Here is a tiny trained network, its code and every weight. The questions are about switching its units off for an input and a target symbol, where a switched-off unit gives its printed mean instead of its output.

import numpy as np


def w(rows, s, z=0):
    codes = np.array(rows[::2]) - 128.0
    scale = np.full(codes.shape[1], s)
    scale[-1] = z or s
    return codes * scale


def norm(h):
    return h / np.sqrt((h * h).mean(-1, keepdims=True) + 1e-5)


def softmax(a):
    e = np.exp(a - a.max(-1, keepdims=True))
    return e / e.sum(-1, keepdims=True)


def log_softmax(a):
    a = a - a.max(-1, keepdims=True)
    return a - np.log(np.exp(a).sum(-1, keepdims=True))


def net(x, mask):
    ids = ['αγδεζηθλμξπτφψ'.index(c) for c in x.split()]
    T = len(ids)
    res = E[ids] + P[:T]
    u = 0
    for l in range(2):
        r = norm(res)
        for j in range(3):
            rows = slice(4 * j, 4 * j + 4)
            q, k, v = (r @ M[l][rows].T for M in (Q, K, V))
            z = softmax(np.where(np.tri(T) > 0, q @ k.T / 4**0.5, -1e9)) @ v
            o = O[l][rows]
            res = res + np.where(mask[u + j], z, o[:, -1]) @ o[:, :-1]
        u += 3
    return log_softmax(norm(res)[-1] @ U[:, :-1].T + U[:, -1])


Q, K, V, O = {}, {}, {}, {}
E = w([
[107,173,190,165,171,137,139,56],'α',
[221,164,111,66,197,156,141,91],'γ',
[182,89,149,83,138,160,71,93],'δ',
[16,136,109,164,97,162,145,172],'ε',
[159,112,96,107,142,149,65,119],'ζ',
[104,83,85,112,124,116,132,108],'η',
[147,145,150,68,128,110,134,73],'θ',
[53,139,90,136,119,205,133,107],'λ',
[174,104,60,155,72,103,114,60],'μ',
[133,2,140,219,105,112,118,132],'ξ',
[41,104,121,88,94,182,120,145],'π',
[94,110,155,94,197,163,150,186],'τ',
[124,209,110,120,205,145,139,117],'φ',
[81,175,118,173,136,106,71,92],'ψ',
],0.023)
P = w([
[104,98,116,110,101,222,157,42],'0',
[46,54,110,46,41,92,167,70],'1',
[70,119,118,47,50,141,145,206],'2',
[49,109,189,117,15,175,84,173],'3',
[110,104,203,82,28,153,117,173],'4',
[104,99,149,107,8,113,142,202],'5',
[130,110,217,153,10,139,97,151],'6',
[97,82,189,164,17,105,86,182],'7',
[90,123,206,58,102,104,47,148],'8',
[133,102,155,147,88,47,115,157],'9',
[104,92,188,141,115,45,56,143],'10',
[51,93,231,144,155,50,3,155],'11',
[42,61,193,199,107,69,28,153],'12',
[85,68,129,148,192,114,111,121],'13',
],0.0051)
Q[0] = w([
[92,101,147,194,191,10,152,193],'L0H1',
[125,154,79,126,199,164,49,123],'L0H1',
[84,196,111,131,161,92,168,147],'L0H1',
[162,118,128,140,251,48,194,105],'L0H1',
[152,130,71,151,151,89,143,60],'L0H2',
[91,169,88,195,97,163,124,141],'L0H2',
[120,58,144,112,76,73,193,53],'L0H2',
[213,200,64,184,148,186,128,208],'L0H2',
[139,146,123,112,67,122,76,127],'L0H3',
[100,125,81,95,226,255,123,89],'L0H3',
[146,81,69,86,135,203,34,206],'L0H3',
[142,130,233,172,70,21,182,75],'L0H3',
],0.0076)
K[0] = w([
[184,92,115,29,131,135,127,41],'L0H1',
[54,99,170,119,150,77,76,70],'L0H1',
[155,197,63,133,113,89,104,98],'L0H1',
[155,120,74,139,79,195,115,91],'L0H1',
[218,87,146,90,132,91,82,113],'L0H2',
[144,147,109,137,65,73,165,140],'L0H2',
[153,77,100,103,71,254,41,142],'L0H2',
[131,123,244,92,93,86,222,109],'L0H2',
[88,131,123,75,54,99,118,160],'L0H3',
[142,157,110,193,121,127,35,165],'L0H3',
[190,161,113,190,189,116,24,75],'L0H3',
[170,126,179,152,143,221,254,92],'L0H3',
],0.0077)
V[0] = w([
[86,185,131,116,49,183,137,167],'L0H1',
[186,54,143,130,197,123,180,156],'L0H1',
[82,158,33,154,111,118,116,2],'L0H1',
[112,97,203,141,32,106,88,124],'L0H1',
[153,190,36,157,140,117,146,130],'L0H2',
[90,196,135,93,239,101,173,102],'L0H2',
[96,40,171,212,36,171,175,229],'L0H2',
[132,198,134,111,121,22,56,110],'L0H2',
[119,68,153,75,128,225,159,117],'L0H3',
[104,64,165,75,120,118,25,169],'L0H3',
[143,104,168,190,63,117,214,140],'L0H3',
[45,174,151,143,133,87,198,205],'L0H3',
],0.0073)
O[0] = w([
[60,91,73,86,91,170,129,99,154],'L0H1',
[168,127,134,164,172,80,191,152,95],'L0H1',
[114,133,136,185,1,197,109,104,151],'L0H1',
[66,60,80,145,82,17,124,123,139],'L0H1',
[105,117,157,161,88,184,136,70,103],'L0H2',
[83,66,139,178,207,201,117,146,118],'L0H2',
[88,175,59,109,178,77,178,62,63],'L0H2',
[90,137,190,154,88,155,30,188,123],'L0H2',
[132,125,113,106,153,86,204,134,174],'L0H3',
[101,67,92,111,110,120,155,243,232],'L0H3',
[178,172,150,112,176,61,77,36,21],'L0H3',
[35,174,157,93,201,178,137,102,4],'L0H3',
],0.0071,0.011)
Q[1] = w([
[130,244,161,203,153,84,181,168],'L1H1',
[201,87,175,48,36,127,167,85],'L1H1',
[160,233,124,185,154,119,88,13],'L1H1',
[122,144,130,183,225,133,60,58],'L1H1',
[229,190,133,66,152,181,177,119],'L1H2',
[127,105,95,95,191,95,186,24],'L1H2',
[31,80,246,191,34,140,134,117],'L1H2',
[124,174,133,230,233,99,104,151],'L1H2',
[170,238,180,160,156,112,113,132],'L1H3',
[84,147,198,186,39,195,254,146],'L1H3',
[111,162,232,143,53,156,253,205],'L1H3',
[145,62,193,90,150,169,111,166],'L1H3',
],0.0069)
K[1] = w([
[162,144,107,130,139,254,217,159],'L1H1',
[137,135,148,86,72,81,95,115],'L1H1',
[148,112,95,135,125,156,197,93],'L1H1',
[122,127,93,143,152,163,137,68],'L1H1',
[241,93,167,132,188,196,183,171],'L1H2',
[138,101,142,73,139,153,167,91],'L1H2',
[22,140,195,191,103,72,167,74],'L1H2',
[187,162,123,93,184,130,78,61],'L1H2',
[160,112,132,164,173,154,140,102],'L1H3',
[162,199,223,124,97,113,89,121],'L1H3',
[121,253,156,85,137,51,33,71],'L1H3',
[70,123,126,152,157,77,151,118],'L1H3',
],0.0092)
V[1] = w([
[208,118,120,105,186,149,188,122],'L1H1',
[153,46,88,230,191,120,66,51],'L1H1',
[136,116,57,201,179,113,105,133],'L1H1',
[84,95,216,37,106,67,133,8],'L1H1',
[150,158,39,83,168,156,147,108],'L1H2',
[82,109,133,97,97,138,119,163],'L1H2',
[196,108,155,87,135,144,119,191],'L1H2',
[72,126,209,132,65,140,254,54],'L1H2',
[163,199,175,58,94,97,113,153],'L1H3',
[152,151,127,200,112,132,93,129],'L1H3',
[220,57,82,65,101,182,115,103],'L1H3',
[74,71,47,177,150,135,117,161],'L1H3',
],0.0085)
O[1] = w([
[232,223,95,129,77,170,151,114,82],'L1H1',
[144,100,38,218,72,58,176,144,31],'L1H1',
[108,114,160,238,2,121,195,111,58],'L1H1',
[162,198,65,91,158,56,50,169,97],'L1H1',
[151,130,144,151,110,184,97,205,90],'L1H2',
[102,109,124,140,170,178,139,40,224],'L1H2',
[87,78,46,110,190,105,139,157,176],'L1H2',
[255,160,80,31,155,89,183,93,113],'L1H2',
[150,238,173,28,149,136,87,102,150],'L1H3',
[108,190,227,171,98,122,169,161,100],'L1H3',
[156,181,58,134,152,54,58,206,254],'L1H3',
[74,10,76,212,119,151,122,151,150],'L1H3',
],0.0067,0.0076)
U = w([
[153,124,204,130,119,119,159,99,168],'α',
[197,176,144,164,122,142,136,158,62],'γ',
[156,155,148,142,114,103,128,158,3],'δ',
[65,167,123,130,111,108,170,134,111],'ε',
[153,79,143,139,66,132,134,204,186],'ζ',
[147,133,137,130,106,99,135,139,24],'η',
[163,168,165,77,146,99,52,174,158],'θ',
[135,160,68,115,98,192,101,105,68],'λ',
[151,163,128,144,73,90,97,130,95],'μ',
[156,131,154,162,131,24,147,134,159],'ξ',
[109,96,99,67,106,121,131,103,11],'π',
[123,111,135,137,254,80,200,150,209],'τ',
[139,140,179,146,152,202,110,130,143],'φ',
[48,127,197,170,120,106,66,86,159],'ψ',
],0.0092,0.0045)

Each question gives the input, a string of symbols that net reads in full, and the target symbol t.
The units are the heads (4 rows each of Q, K, V and O). Each row of codes is followed by its name. A weight is (code - 128) times the scale printed after its matrix; where a second scale follows, it is the last column's (O and U).
mask holds one flag per head, layer by layer. A switched-off head (its flag False) gives its mean, the last column of its rows in O, instead of its output. The means were averaged over made-up inputs and are rounded, as every weight is.
A unit's drop is (log p(t) with every unit on - log p(t) with that unit switched off) / (log p(t) with every unit on - log p(t) with every unit switched off).
The circuit of an input: a set's keep is (log p(t) with only the set's units on - log p(t) with every unit switched off) / (log p(t) with every unit on - log p(t) with every unit switched off). Starting from all 6 units, units are removed one at a time, each time the one whose removal leaves the highest keep (on an exact tie, the one counted first), for as long as the keep stays at least 0.8.
units of the circuit, in order: the units of the circuit, biggest drop first
most important unit: the unit with the biggest drop
which heads matter: for each layer, one digit per head in row order, 1 if its drop is at least 0.15 and else 0, layers parted by /
drop when u is switched off: that unit's drop, to one decimal
input ζ ζ ζ α τ θ η, target θ: most important unit	L0H2
input δ θ η, target θ: which heads matter	001 / 101
input ζ ε θ τ φ λ θ τ, target θ: units of the circuit, in order	L0H3, L1H3
input τ λ ζ ζ λ τ ζ η φ, target ζ: which heads matter	000 / 100
input θ θ τ τ ξ, target τ: units of the circuit, in order	L0H2, L0H1
input φ ψ λ, target ψ: units of the circuit, in order	L0H3, L1H1
input ζ λ ζ λ ζ ζ λ ζ ζ γ, target ζ: which heads matter	000 / 000
input ζ θ ε ζ ζ τ ζ ζ ζ ζ ε, target ε: units of the circuit, in order	L0H2, L1H1, L1H3, L0H3
input γ τ π, target τ: units of the circuit, in order	L0H1, L0H2
input ζ ζ ζ θ τ δ θ τ θ μ λ, target θ: which heads matter	011 / 101
input φ π τ, target φ: units of the circuit, in order	L0H3, L0H1
input γ τ λ, target τ: which heads matter	111 / 000
input θ φ α ζ ζ ψ θ γ π θ ζ θ θ τ, target θ: which heads matter	001 / 001
input θ θ τ, target τ: units of the circuit, in order	L0H2, L0H3
input ζ θ τ α τ θ ξ ψ, target ψ: units of the circuit, in order	L0H3, L1H2
input τ μ τ ζ φ θ, target θ: units of the circuit, in order	L0H2, L1H1
input ζ ζ ζ θ ζ τ τ, target τ: which heads matter	010 / 000
input τ ζ γ θ π, target θ: units of the circuit, in order	L1H3, L1H1, L0H3
input θ τ θ θ, target τ: units of the circuit, in order	L0H1
input ζ τ ξ ζ θ θ δ, target θ: most important unit	L1H1
input ζ ε δ λ θ θ ζ γ ζ τ θ π, target θ: units of the circuit, in order	L0H3, L1H1, L1H3
input ζ θ δ, target θ: which heads matter	000 / 101
input ζ φ ζ η φ τ ξ ζ τ θ λ γ θ ξ, target θ: units of the circuit, in order	L0H3, L0H2, L1H3, L1H1
input θ τ λ, target τ: which heads matter	110 / 000
input γ α ψ θ, target ψ: drop when L0H2 is switched off	0.4
input η τ θ, target τ: drop when L0H2 is switched off	0.2
input ζ θ ζ θ ζ ζ θ, target θ: drop when L1H1 is switched off	0.1
input ζ θ θ θ ζ, target θ: most important unit	L1H3
input ζ ζ μ ζ λ τ ζ, target τ: drop when L0H1 is switched off	0.6
